Here is a tiny trained network, its code and every weight. The questions are about switching its units off for an input and a target symbol, where a switched-off unit gives its printed mean instead of its output.

import numpy as np


def w(rows, s, z=0):
    codes = np.array(rows[::2]) - 128.0
    scale = np.full(codes.shape[1], s)
    scale[-1] = z or s
    return codes * scale


def f(y):
    return np.maximum(y, 0)


def softmax(a):
    e = np.exp(a - a.max(-1, keepdims=True))
    return e / e.sum(-1, keepdims=True)


def log_softmax(a):
    a = a - a.max(-1, keepdims=True)
    return a - np.log(np.exp(a).sum(-1, keepdims=True))


def net(x, mask):
    ids = ['ΔΣΩβητφψ'.index(c) for c in x.split()]
    T = len(ids)
    res = E[ids] + P[:T]
    r = res
    for j in range(3):
        rows = slice(2 * j, 2 * j + 2)
        q, k, v = (r @ M[0][rows].T for M in (Q, K, V))
        z = softmax(np.where(np.tri(T) > 0, q @ k.T / 2**0.5, -1e9)) @ v
        o = O[0][rows]
        res = res + np.where(mask[j], z, o[:, -1]) @ o[:, :-1]
    y = f(res @ A[0][:, :-1].T + A[0][:, -1])
    res = res + np.where(mask[3:19], y, B[0][:, -1]) @ B[0][:, :-1]
    return log_softmax(res[-1] @ U[:, :-1].T + U[:, -1])


Q, K, V, O, A, B = {}, {}, {}, {}, {}, {}
E = w([
[124,111,76,112,236,6],'Δ',
[102,118,121,146,76,115],'Σ',
[98,96,186,173,91,147],'Ω',
[122,121,103,144,44,108],'β',
[111,119,125,80,54,106],'η',
[97,122,74,204,47,146],'τ',
[127,109,74,140,9,102],'φ',
[112,54,63,131,149,235],'ψ',
],0.014)
P = w([
[138,251,163,108,157,128],'0',
[170,69,179,172,123,167],'1',
[164,70,133,149,113,154],'2',
[144,80,91,151,112,146],'3',
[120,82,69,138,106,144],'4',
[107,85,42,129,101,145],'5',
[90,82,30,130,99,141],'6',
[76,81,13,122,96,134],'7',
],0.011)
Q[0] = w([
[122,243,165,100,104,144],'H0',
[84,65,96,155,104,136],'H0',
[39,226,152,120,117,93],'H1',
[141,141,131,86,254,155],'H1',
[136,202,179,145,184,117],'H2',
[156,169,108,132,31,191],'H2',
],0.013)
K[0] = w([
[190,2,149,111,165,80],'H0',
[127,249,128,143,164,129],'H0',
[59,55,145,157,78,34],'H1',
[229,202,235,163,196,78],'H1',
[145,31,171,152,120,81],'H2',
[197,207,240,181,103,109],'H2',
],0.0094)
V[0] = w([
[182,144,188,148,63,98],'H0',
[108,99,40,247,127,139],'H0',
[155,177,106,210,70,104],'H1',
[102,111,175,159,88,224],'H1',
[189,112,63,109,54,66],'H2',
[149,89,102,48,81,173],'H2',
],0.011)
O[0] = w([
[87,89,201,56,180,151,16],'H0',
[90,114,125,255,148,108,70],'H0',
[64,84,146,132,140,83,84],'H1',
[83,189,87,106,139,123,255],'H1',
[116,93,131,154,43,138,70],'H2',
[196,92,109,151,113,103,96],'H2',
],0.013,0.0036)
A[0] = w([
[130,82,110,197,98,144,137],'N0',
[209,159,180,130,115,79,162],'N1',
[133,174,110,76,171,47,78],'N2',
[89,153,129,45,157,144,126],'N3',
[135,155,168,101,34,153,51],'N4',
[131,95,136,138,33,165,148],'N5',
[97,207,140,148,50,156,93],'N6',
[131,22,142,150,190,175,2],'N7',
[155,239,93,164,137,52,159],'N8',
[164,121,148,63,116,161,73],'N9',
[71,116,82,95,104,224,189],'N10',
[76,174,136,136,165,149,215],'N11',
[148,135,127,108,196,56,55],'N12',
[106,120,114,109,242,96,89],'N13',
[150,94,159,158,92,154,162],'N14',
[136,63,254,101,137,93,147],'N15',
],0.01,0.0065)
B[0] = w([
[143,163,107,90,171,134,184],'N0',
[125,205,91,176,122,209,144],'N1',
[155,202,176,82,82,134,143],'N2',
[135,57,94,110,174,113,175],'N3',
[133,119,118,93,117,176,144],'N4',
[110,106,204,113,171,184,172],'N5',
[184,111,135,120,81,90,164],'N6',
[145,153,192,145,6,115,143],'N7',
[64,154,195,93,103,194,206],'N8',
[133,166,133,96,88,173,154],'N9',
[190,136,161,184,84,68,250],'N10',
[184,92,161,147,137,71,170],'N11',
[146,121,114,140,2,163,141],'N12',
[152,195,189,134,115,102,146],'N13',
[125,194,135,120,149,101,143],'N14',
[90,93,81,156,192,171,151],'N15',
],0.0088,0.016)
U = w([
[84,153,249,107,89,141,210],'Δ',
[182,27,33,170,151,121,224],'Σ',
[248,159,123,171,65,130,143],'Ω',
[168,141,130,72,207,46,22],'β',
[70,2,103,134,99,137,98],'η',
[82,118,152,238,147,28,36],'τ',
[137,59,79,55,110,185,2],'φ',
[108,199,58,156,170,191,117],'ψ',
],0.0059,0.0077)

Each question gives the input, a string of symbols that net reads in full, and the target symbol t.
The units are the heads (2 rows each of Q, K, V and O) and the neurons (one row each of A and B). Each row of codes is followed by its name. A weight is (code - 128) times the scale printed after its matrix; where a second scale follows, it is the last column's (O, A, B and U).
mask holds one flag per unit, heads first, then neurons. A switched-off unit (its flag False) gives its mean, the last column of its rows in O or B, instead of its output. The means were averaged over made-up inputs and are rounded, as every weight is.
A unit's drop is (log p(t) with every unit on - log p(t) with that unit switched off) / (log p(t) with every unit on - log p(t) with every unit switched off).
The circuit of an input: a set's keep is (log p(t) with only the set's units on - log p(t) with every unit switched off) / (log p(t) with every unit on - log p(t) with every unit switched off). Starting from the 12 units with the biggest drops (on a tie, the unit counted first), units are removed one at a time, each time the one whose removal leaves the highest keep (on an exact tie, the one counted first), for as long as the keep stays at least 0.8.
units of the circuit, in order: the units of the circuit, biggest drop first
unit that matters most: the unit with the biggest drop
top k neurons: the k neurons with the biggest drops, biggest first
which heads matter: for each layer, one digit per head in row order, 1 if its drop is at least 0.15 and else 0, layers parted by /
input ψ φ β, target ψ: which heads matter : 101
input Δ φ η Ω Σ ψ Δ, target Ω: top 4 neurons : N7; N1; N3; N14
input τ τ Σ, target τ: which heads matter : 110
input φ ψ Δ, target Δ: units of the circuit, in order : H0
input τ ψ η φ β ψ Ω, target τ: which heads matter : 100
input η ψ ψ ψ ψ ψ ψ φ, target φ: units of the circuit, in order : H0; N3
input β β φ Δ, target η: top 2 neurons : N15; N10
input β ψ Ω ψ Ω τ φ τ, target η: units of the circuit, in order : H1; H2
input ψ ψ ψ ψ, target ψ: top 2 neurons : N8; N6
input Δ τ τ Ω, target τ: which heads matter : 010
input ψ ψ η τ, target ψ: units of the circuit, in order : H0; N10; N8; N0
input ψ ψ ψ β ψ Σ φ, target ψ: top 2 neurons : N10; N8
input φ τ φ, target η: which heads matter : 110
input τ ψ τ Σ, target τ: units of the circuit, in order : H0; H1; N11
input Σ ψ Ω ψ τ Ω Δ Ω, target Σ: unit that matters most : N8
input Ω Ω ψ β, target β: which heads matter : 101
input ψ β β Δ, target Δ: which heads matter : 000
input ψ Δ Δ η, target ψ: which heads matter : 101
input ψ φ Σ ψ τ ψ β, target ψ: which heads matter : 101
input Ω Δ τ ψ ψ φ η, target β: top 2 neurons : N3; N8
